Here is a tiny trained network, its code and every weight. The questions are about switching its units off for an input and a class, where a switched-off unit gives its printed mean instead of its output.

import numpy as np


def w(rows, s, z=0):
    codes = np.array(rows[::2]) - 128.0
    scale = np.full(codes.shape[1], s)
    scale[-1] = z or s
    return codes * scale


def norm(h):
    return h / np.sqrt((h * h).mean(-1, keepdims=True) + 1e-5)


def f(y):
    return np.maximum(y, 0)


def log_softmax(a):
    a = a - a.max(-1, keepdims=True)
    return a - np.log(np.exp(a).sum(-1, keepdims=True))


def net(x, mask):
    res = np.array(x, float).reshape(1, 4) / 4 @ E
    u = 0
    for l in range(2):
        y = f(norm(res) @ A[l][:, :-1].T + A[l][:, -1])
        res = res + np.where(mask[u : u + 12], y, B[l][:, -1]) @ B[l][:, :-1]
        u += 12
    return log_softmax(norm(res)[-1] @ U[:, :-1].T + U[:, -1])


A, B = {}, {}
E = w([
[190,121,68,120,173,89],'x0',
[125,186,108,74,153,197],'x1',
[155,79,140,161,179,172],'x2',
[89,192,137,149,246,113],'x3',
],0.011)
A[0] = w([
[142,144,127,106,129,124,43],'0.n1',
[151,168,74,33,99,119,20],'0.n2',
[147,111,126,159,115,56,199],'0.n3',
[148,124,121,148,120,6,134],'0.n4',
[125,125,147,192,162,41,37],'0.n5',
[106,81,150,150,102,162,122],'0.n6',
[128,126,133,116,70,135,100],'0.n7',
[79,185,164,132,142,122,196],'0.n8',
[136,81,151,161,113,131,114],'0.n9',
[173,108,98,136,137,130,77],'0.n10',
[127,137,149,162,202,86,252],'0.n11',
[131,182,123,100,143,110,148],'0.n12',
],0.016,0.0027)
B[0] = w([
[137,109,119,136,114,149,137],'0.n1',
[94,113,34,45,81,113,206],'0.n2',
[86,83,99,188,58,88,233],'0.n3',
[15,154,141,189,28,71,254],'0.n4',
[4,57,136,174,151,68,227],'0.n5',
[163,94,176,166,75,178,196],'0.n6',
[139,196,162,145,215,173,197],'0.n7',
[145,239,168,100,222,131,217],'0.n8',
[163,111,129,201,50,163,197],'0.n9',
[61,91,220,103,196,217,176],'0.n10',
[203,190,15,232,205,87,251],'0.n11',
[192,126,123,195,143,214,186],'0.n12',
],0.015,0.0085)
A[1] = w([
[161,134,144,118,85,96,123],'1.n1',
[117,159,218,71,129,114,40],'1.n2',
[139,76,159,141,85,135,118],'1.n3',
[207,84,164,128,89,120,109],'1.n4',
[89,132,61,92,48,92,88],'1.n5',
[161,67,101,101,178,131,71],'1.n6',
[131,124,99,102,95,107,104],'1.n7',
[162,98,134,56,117,134,68],'1.n8',
[155,75,139,144,150,174,118],'1.n9',
[89,97,149,123,126,143,73],'1.n10',
[193,116,83,3,109,145,3],'1.n11',
[121,64,150,147,143,43,42],'1.n12',
],0.02,0.0032)
B[1] = w([
[129,133,132,90,144,172,151],'1.n1',
[68,206,219,92,32,124,151],'1.n2',
[216,123,131,138,163,155,227],'1.n3',
[205,120,170,146,88,133,183],'1.n4',
[188,118,107,32,179,71,254],'1.n5',
[62,106,216,70,162,104,154],'1.n6',
[136,153,117,83,121,116,160],'1.n7',
[132,178,53,150,135,181,154],'1.n8',
[124,81,159,91,133,82,193],'1.n9',
[152,128,128,135,152,111,166],'1.n10',
[52,71,82,193,92,251,204],'1.n11',
[20,100,100,148,79,127,216],'1.n12',
],0.025,0.008)
U = w([
[46,86,106,218,97,58,167],'0',
[108,212,207,96,94,173,122],'1',
[76,108,63,80,108,228,162],'2',
[105,72,199,95,198,115,77],'3',
[205,59,213,151,74,146,188],'4',
[131,208,116,168,248,122,141],'5',
[139,104,66,3,89,64,110],'6',
[144,127,130,102,138,114,2],'7',
],0.017,0.0076)

Each question gives the input, the list of numbers given to net, and the class t.
The units are the neurons (one row each of A and B). Each row of codes is followed by its name. A weight is (code - 128) times the scale printed after its matrix; where a second scale follows, it is the last column's (A, B and U).
mask holds one flag per neuron, layer by layer. A switched-off neuron (its flag False) gives its mean, the last column of its row in B, instead of its output. The means were averaged over made-up inputs and are rounded, as every weight is.
A unit's drop is (log p(t) with every unit on - log p(t) with that unit switched off) / (log p(t) with every unit on - log p(t) with every unit switched off).
The circuit of an input: a set's keep is (log p(t) with only the set's units on - log p(t) with every unit switched off) / (log p(t) with every unit on - log p(t) with every unit switched off). Starting from the 12 units with the biggest drops (on a tie, the unit counted first), units are removed one at a time, each time the one whose removal leaves the highest keep (on an exact tie, the one counted first), for as long as the keep stays at least 0.8.
circuit, biggest first: the units of the circuit, biggest drop first
most important unit: the unit with the biggest drop
k most important neurons: the k neurons with the biggest drops, biggest first
k most important neurons of layer l: the k neurons of layer l with the biggest drops, biggest first
drop of u: that unit's drop, to one decimal
input [1,5,4,-7], class 4: circuit, biggest first	(1.n12)
input [-5,8,-8,3], class 1: 3 most important neurons	(0.n8, 0.n11, 1.n2)
input [-8,3,-5,-8], class 1: 3 most important neurons of layer 0	(0.n7, 0.n3, 0.n12)
input [7,-1,-5,-1], class 6: 2 most important neurons	(1.n5, 0.n2)
input [3,-7,1,-7], class 4: circuit, biggest first	(1.n3, 0.n11)
input [3,-3,0,-4], class 4: circuit, biggest first	(0.n11, 1.n3)
input [-5,2,-7,1], class 1: circuit, biggest first	(0.n11, 0.n8)
input [6,7,3,1], class 2: circuit, biggest first	(0.n2, 0.n5, 1.n11, 0.n4)
input [0,2,-6,-1], class 2: 2 most important neurons	(0.n2, 1.n11)
input [4,3,-1,-5], class 2: 2 most important neurons	(1.n11, 0.n4)
input [-4,-4,6,8], class 5: 2 most important neurons	(0.n11, 0.n8)
input [-8,2,-3,4], class 1: 2 most important neurons	(1.n2, 0.n11)
input [2,0,8,2], class 5: 2 most important neurons	(0.n11, 0.n3)
input [-2,-4,-8,-3], class 6: circuit, biggest first	(1.n5)
input [-4,8,-3,4], class 1: 2 most important neurons	(0.n11, 0.n8)
input [-6,3,-5,-1], class 1: 2 most important neurons	(0.n11, 1.n2)
input [4,7,-5,3], class 2: 3 most important neurons	(0.n2, 1.n11, 0.n4)
input [-8,2,-2,1], class 1: 2 most important neurons	(1.n2, 0.n11)
input [-1,-3,-5,-5], class 6: drop of 1.n5	0.3
input [7,6,7,0], class 3: drop of 1.n6	0.1
input [-2,2,-4,3], class 5: most important unit	0.n12
input [5,1,3,-1], class 3: drop of 0.n10	0.3
input [6,5,-7,-8], class 2: drop of 1.n8	0.1
